Here is a tiny trained network, its code and every weight. The questions are about switching its units off for an input and a class, where a switched-off unit gives its printed mean instead of its output.

import numpy as np


def w(rows, s, z=0):
    codes = np.array(rows[::2]) - 128.0
    scale = np.full(codes.shape[1], s)
    scale[-1] = z or s
    return codes * scale


def norm(h):
    return h / np.sqrt((h * h).mean(-1, keepdims=True) + 1e-5)


def f(y):
    return np.maximum(y, 0)


def log_softmax(a):
    a = a - a.max(-1, keepdims=True)
    return a - np.log(np.exp(a).sum(-1, keepdims=True))


def net(x, mask):
    res = np.array(x, float).reshape(1, 7) / 4 @ E
    u = 0
    for l in range(2):
        y = f(norm(res) @ A[l][:, :-1].T + A[l][:, -1])
        res = res + np.where(mask[u : u + 7], y, B[l][:, -1]) @ B[l][:, :-1]
        u += 7
    return log_softmax(norm(res)[-1] @ U[:, :-1].T + U[:, -1])


A, B = {}, {}
E = w([
[126,136,126,137,121,139,145,128,125],'x0',
[10,148,19,114,178,110,149,99,255],'x1',
[135,139,96,135,141,166,86,119,114],'x2',
[56,185,160,118,87,153,100,111,101],'x3',
[184,223,115,67,141,61,125,65,110],'x4',
[126,128,126,119,134,133,115,121,127],'x5',
[88,58,111,140,119,96,132,35,72],'x6',
],0.006)
A[0] = w([
[166,201,97,63,83,70,129,90,97,124],'0.n0',
[207,115,206,144,111,148,146,162,34,172],'0.n1',
[164,179,171,36,103,217,130,198,191,29],'0.n2',
[108,181,71,149,136,141,79,228,143,108],'0.n3',
[1,212,180,117,46,148,77,131,94,116],'0.n4',
[68,46,165,154,47,200,81,213,107,103],'0.n5',
[94,85,134,127,102,101,129,72,95,1],'0.n6',
],0.0065,0.0052)
B[0] = w([
[69,95,195,161,210,214,172,149,120,207],'0.n0',
[67,156,84,85,71,132,117,117,205,254],'0.n1',
[168,130,197,234,141,11,101,118,156,164],'0.n2',
[126,102,155,179,146,84,119,72,160,177],'0.n3',
[254,55,61,118,149,108,182,115,172,196],'0.n4',
[94,87,149,111,196,149,132,151,125,205],'0.n5',
[122,115,173,196,158,93,114,99,121,141],'0.n6',
],0.0077,0.007)
A[1] = w([
[187,115,193,82,5,157,88,158,2,62],'1.n0',
[194,93,185,162,95,142,131,196,49,131],'1.n1',
[162,241,140,87,170,81,167,74,77,91],'1.n2',
[61,138,129,87,169,106,141,79,181,251],'1.n3',
[75,59,97,184,100,100,129,34,18,91],'1.n4',
[175,35,141,148,136,111,198,117,205,248],'1.n5',
[211,114,46,131,119,196,82,119,145,116],'1.n6',
],0.0075,0.0029)
B[1] = w([
[66,163,65,107,122,118,105,120,145,151],'1.n0',
[57,125,66,134,152,52,170,96,169,140],'1.n1',
[124,4,98,157,143,180,151,145,128,158],'1.n2',
[105,134,164,120,67,131,90,179,111,221],'1.n3',
[206,197,164,184,152,94,121,202,200,171],'1.n4',
[157,161,125,98,117,136,137,71,54,248],'1.n5',
[182,166,129,105,124,162,82,127,95,143],'1.n6',
],0.011,0.012)
U = w([
[22,164,52,95,91,95,110,117,187,97],'0',
[122,142,172,134,128,143,108,126,95,254],'1',
[167,130,184,201,166,54,143,145,207,80],'2',
[78,9,157,150,182,176,179,149,114,82],'3',
[125,154,165,123,119,145,109,122,89,175],'4',
[183,134,79,84,125,121,152,96,83,41],'5',
],0.011,0.0071)

Each question gives the input, the list of numbers given to net, and the class t.
The units are the neurons (one row each of A and B). Each row of codes is followed by its name. A weight is (code - 128) times the scale printed after its matrix; where a second scale follows, it is the last column's (A, B and U).
mask holds one flag per neuron, layer by layer. A switched-off neuron (its flag False) gives its mean, the last column of its row in B, instead of its output. The means were averaged over made-up inputs and are rounded, as every weight is.
A unit's drop is (log p(t) with every unit on - log p(t) with that unit switched off) / (log p(t) with every unit on - log p(t) with every unit switched off).
The circuit of an input: a set's keep is (log p(t) with only the set's units on - log p(t) with every unit switched off) / (log p(t) with every unit on - log p(t) with every unit switched off). Starting from the 12 units with the biggest drops (on a tie, the unit counted first), units are removed one at a time, each time the one whose removal leaves the highest keep (on an exact tie, the one counted first), for as long as the keep stays at least 0.8.
circuit, biggest first: the units of the circuit, biggest drop first
top k neurons: the k neurons with the biggest drops, biggest first
k most important neurons of layer l: the k neurons of layer l with the biggest drops, biggest first
input [-3,-7,-7,7,0,5,-8], class 2: circuit, biggest first	[0.n2; 1.n1]
input [-3,-3,4,4,3,-6,8], class 2: circuit, biggest first	[1.n4]
input [-3,7,6,8,-1,-4,-7], class 5: circuit, biggest first	[0.n4; 0.n1; 1.n6]
input [8,7,-6,-1,7,-5,2], class 1: circuit, biggest first	[0.n1; 0.n0]
input [-6,-7,6,-1,8,-4,4], class 3: top 3 neurons	[1.n2; 0.n0; 1.n5]
input [-3,-6,-1,5,-7,2,-5], class 3: circuit, biggest first	[0.n5; 1.n1]
input [-2,6,-3,8,2,-4,-6], class 5: top 3 neurons	[0.n4; 1.n5; 0.n1]
input [-3,3,-1,0,3,-1,4], class 2: circuit, biggest first	[1.n4; 0.n1]
input [0,-8,1,-5,-1,0,0], class 0: top 2 neurons	[1.n0; 0.n4]
input [5,-7,0,-6,4,3,-4], class 0: circuit, biggest first	[1.n0; 1.n1]
input [7,5,-8,-8,5,8,-1], class 4: 2 most important neurons of layer 1	[1.n3; 1.n5]
input [-8,5,-5,1,3,2,6], class 1: circuit, biggest first	[1.n3; 0.n1]
input [-6,-3,-4,8,-5,6,-8], class 2: circuit, biggest first	[0.n2; 0.n4]
input [6,1,-1,2,7,0,-2], class 3: circuit, biggest first	[1.n2]
input [-2,-4,2,-7,7,5,-4], class 3: circuit, biggest first	[1.n2; 0.n4; 1.n5]
input [5,6,-4,8,8,-1,6], class 3: circuit, biggest first	[1.n2; 0.n1; 0.n0]
input [-7,2,-7,-6,4,4,-5], class 1: 2 most important neurons of layer 0	[0.n4; 0.n0]
input [-6,4,-3,-6,-6,2,3], class 1: top 2 neurons	[1.n5; 0.n0]
input [4,-7,2,0,7,1,-5], class 0: 2 most important neurons of layer 1	[1.n0; 1.n5]
input [-5,3,8,-7,-3,8,-5], class 4: top 2 neurons	[0.n4; 1.n6]
input [3,6,1,7,6,5,-7], class 2: 2 most important neurons of layer 1	[1.n0; 1.n2]
input [8,6,-3,3,0,-6,7], class 1: top 3 neurons	[0.n1; 1.n3; 1.n2]
input [-8,0,-6,-3,-2,-6,4], class 1: top neuron	[1.n5]
input [-1,-3,7,8,0,8,2], class 5: top 2 neurons	[0.n4; 1.n3]
